Each row has a name. Each question is about the rows just above it.

[ 76  77 113 149 156 133 109 114 149 177 174 136] -> nale
[163 147 107  99  79 116 110 114 131 109 117 150] -> Fefa
[128 167 175 149 118 113 136 160 155 118  80  73] -> Noruf
[131 157 158 126  85 113  97 138 157 144 117 108] -> lale
[148 166 133 111 121  98 162 141  99  72  84 108] -> dulun
[ 76  77 113 149 156 133 109 114  99  72  84 123] -> vasez
[152 120 111 134 158 156 123  83  73 100 140 158] -> siro
The rest of the row after [160 155 118  80]: : [73]
Count the entries of [ 76  77 113 149 156 133 109 114 149 177 174 136]: : 12
Shared by Noruf and lale: : [113]
Shared by dulun and nale: : [133]
The one value in dulun and Fefa: : [99]

[130 113 130 103 127 124 126 125 121 126 145 131 119 132 134 110 126 123
 141 130 123 119] : mavib
[120 105 126  98 137 126 122 148 122 128 111 128 116 125 129 128 124 131
 126 115 131 125] : tezu
[131 130 125 139 126 125 131 127 132 128 124 129 133 123 127 122 131 127
 127 113 135 127] : luf
[121  98 130 120 125 124 134 132 134 124 125 126 127 126 124 130 129 125
 130 150 121 123] : sazu
[135 102 133 109 133 114 138 138 128 127 117 128 145 136 122 144 128 124
 129 127 125 128] : faroz
[140 136 121 135 131 112 126 160 125 134 126 134 123 143 127 138 121 129
 126 144 128 127] : liga
[127 119 128  97  98 122 138 125 127 123 156 129 125 127 122 131 134 128
 122 110 135 131] : Tepa
[119 181 127 122 132 128 137 132 126 132 134 128 127 142 130 125 125 128
 125 136 112 127] : bago
Which row holds [131 130 125 139 126 125 131 127 132 128 124 129 133 123 127 122 131 127
 127 113 135 127]? : luf
After [119 128  97  98 122], its row goes on with : [138 125 127 123 156 129 125 127 122 131 134 128 122 110 135 131]

[157 112 143 153  74 128 123 150 141 154 112]  Tad
[158 118 121 153 104 125 123 150 141 153 129]  tova
[158 118 121 129 104 125 123 150 141 153 134]  kegu
Number of entries in [158 118 121 153 104 125 123 150 141 153 129]: : 11
Whose row is [157 112 143 153  74 128 123 150 141 154 112]? : Tad
Whose row is [158 118 121 153 104 125 123 150 141 153 129]? : tova
Whose row is [158 118 121 129 104 125 123 150 141 153 134]? : kegu

[144 161 143 111 142] -> Mume
[143 135  75 135 100] -> vofug
[115 129 174 137 194] -> lis
Whose row is [143 135  75 135 100]? : vofug
Count the entries of [143 135]: : 2
How many entries does [143 135  75 135] have? : 4
Which value is in both vofug and Mume? : [143]
Number of entries in [115 129]: : 2
Number of entries in [115 129 174 137]: : 4
The one value in Mume and vofug: : [143]

[187  67 191  69  70  91 101  87 176 100 113 182  95  79 190 116 174] = Kuvi
[188  77 191  71  69 111 156  65 190 134 121 186 129  70 186 154 190] = rin
[192  81 186  67  65 152 174  66 189 141 139 187 173  73 185 151 187] = Gifom
[ 68 178  73 185 191 135 123 184  70 138 136  97 128 186  76 154  66] = bur
[ 69 181  68 183 188 117  88 187  69 119 125  72  95 186  70  91  70] = folek
[ 73 146  67  71 192 152 146 188  74 119 125  71 157 192  68 132  72] = Pob
[ 75 147  67  71 192 172 161 185  96 154 131  77 154 190  75 158  71] = rog
Whose row is [ 69 181  68 183 188 117  88 187  69 119 125  72  95 186  70  91  70]? : folek
After [146  67  71], its row goes on with : [192 152 146 188  74 119 125  71 157 192  68 132  72]
How many entries does [ 68 178  73] have? : 3

[175 130 174 149  96] = biv
[114 108 101 115 102] = notag
[141 139 134 176  78] = dekep
[178  91 107 170  96] = binak
[175 130 174  77 183] = lebo
[ 88  73 102 170  78] = vib
[ 82 148 155 119 168] = zafi
[ 73 138 161 151 177] = nobem
[ 85  94  94 145 100] = gafis
Which value is in both dekep and vib? : [78]
Which value is in both binak and biv? : [96]
Go on from [174 149] to the end of its row. : [96]
How many entries does [114 108 101] have? : 3
Shared by binak and vib: : [170]

